Here is a tiny trained network, its code and every weight. The questions are about switching its units off for an input and a class, where a switched-off unit gives its printed mean instead of its output.

import numpy as np


def w(rows, s, z=0):
    codes = np.array(rows[::2]) - 128.0
    scale = np.full(codes.shape[1], s)
    scale[-1] = z or s
    return codes * scale


def f(y):
    return np.maximum(y, 0)


def log_softmax(a):
    a = a - a.max(-1, keepdims=True)
    return a - np.log(np.exp(a).sum(-1, keepdims=True))


def net(x, mask):
    res = np.array(x, float).reshape(1, 4) / 4 @ E
    y = f(res @ A[0][:, :-1].T + A[0][:, -1])
    res = res + np.where(mask, y, B[0][:, -1]) @ B[0][:, :-1]
    return log_softmax(res[-1] @ U[:, :-1].T + U[:, -1])


A, B = {}, {}
E = w([
[181,163,82,143,197],'x0',
[187,6,178,68,129],'x1',
[201,151,123,140,66],'x2',
[58,103,41,97,51],'x3',
],0.012)
A[0] = w([
[82,105,103,125,66,113],'n0',
[163,180,89,117,40,118],'n1',
[181,81,93,101,154,194],'n2',
[96,161,87,126,44,183],'n3',
[126,115,222,172,180,151],'n4',
[78,114,97,93,72,152],'n5',
[180,149,142,180,158,153],'n6',
[91,150,73,151,163,90],'n7',
[145,76,191,6,133,155],'n8',
[151,187,98,163,136,241],'n9',
[127,56,138,99,141,155],'n10',
[73,142,121,140,140,176],'n11',
[160,104,113,132,168,87],'n12',
[70,84,98,137,77,161],'n13',
[57,148,80,126,119,253],'n14',
[138,87,178,134,109,109],'n15',
[196,174,174,147,168,163],'n16',
[97,168,66,137,158,130],'n17',
[110,170,123,97,164,159],'n18',
[180,96,104,140,105,163],'n19',
[112,122,174,131,143,65],'n20',
[145,87,110,76,113,62],'n21',
[152,147,177,170,187,147],'n22',
[151,74,167,79,114,170],'n23',
],0.019,0.0051)
B[0] = w([
[147,140,205,138,63,196],'n0',
[172,99,60,149,69,189],'n1',
[148,172,97,219,239,198],'n2',
[173,90,117,117,33,209],'n3',
[19,149,161,80,119,220],'n4',
[116,161,224,182,64,207],'n5',
[44,140,73,217,93,194],'n6',
[78,12,111,50,182,181],'n7',
[167,206,189,56,193,253],'n8',
[97,56,2,106,116,198],'n9',
[242,190,189,91,158,206],'n10',
[156,38,185,119,120,178],'n11',
[138,147,111,144,146,163],'n12',
[116,150,249,186,71,208],'n13',
[116,39,178,100,92,214],'n14',
[114,106,127,45,198,184],'n15',
[43,156,85,189,126,221],'n16',
[94,33,114,49,150,191],'n17',
[70,76,88,132,133,167],'n18',
[174,168,93,191,175,175],'n19',
[66,127,220,87,126,154],'n20',
[164,175,177,197,160,179],'n21',
[18,160,154,130,77,210],'n22',
[143,137,179,107,213,221],'n23',
],0.0083,0.02)
U = w([
[10,181,115,220,83,148],'0',
[59,3,95,68,193,253],'1',
[99,150,168,18,169,27],'2',
[220,200,150,146,203,151],'3',
[130,127,203,155,3,145],'4',
[225,113,17,142,46,128],'5',
[176,131,87,207,169,15],'6',
],0.011,0.0036)

Each question gives the input, the list of numbers given to net, and the class t.
The units are the neurons (one row each of A and B). Each row of codes is followed by its name. A weight is (code - 128) times the scale printed after its matrix; where a second scale follows, it is the last column's (A, B and U).
mask holds one flag per neuron, in row order. A switched-off neuron (its flag False) gives its mean, the last column of its row in B, instead of its output. The means were averaged over made-up inputs and are rounded, as every weight is.
A unit's drop is (log p(t) with every unit on - log p(t) with that unit switched off) / (log p(t) with every unit on - log p(t) with every unit switched off).
The circuit of an input: a set's keep is (log p(t) with only the set's units on - log p(t) with every unit switched off) / (log p(t) with every unit on - log p(t) with every unit switched off). Starting from the 12 units with the biggest drops (on a tie, the unit counted first), units are removed one at a time, each time the one whose removal leaves the highest keep (on an exact tie, the one counted first), for as long as the keep stays at least 0.8.
circuit, biggest first: the units of the circuit, biggest drop first
most important unit: the unit with the biggest drop
top k neurons: the k neurons with the biggest drops, biggest first
drop of u: that unit's drop, to one decimal
input [-1,-6,-3,4], class 1: circuit, biggest first : n7
input [8,-4,6,5], class 5: top 3 neurons : n1, n3, n4
input [-1,-4,-4,3], class 1: top 2 neurons : n7, n17
input [4,-4,1,8], class 4: top 2 neurons : n5, n3
input [8,-6,8,-2], class 0: top 2 neurons : n6, n16
input [3,4,-4,7], class 4: top 2 neurons : n13, n5
input [7,-6,0,-6], class 0: top 3 neurons : n6, n16, n22
input [-8,6,-8,6], class 4: top 3 neurons : n13, n5, n0
input [-3,-4,-8,-6], class 1: top 3 neurons : n5, n13, n11
input [8,-5,0,-5], class 0: top 2 neurons : n6, n16
input [6,-5,-4,-5], class 1: top 3 neurons : n7, n17, n9
input [-4,5,4,-8], class 2: drop of n4 : 0.6
input [-4,7,0,3], class 3: drop of n21 : 0.0
input [6,0,-6,-4], class 0: most important unit : n22
input [3,4,-5,6], class 3: drop of n22 : 0.1
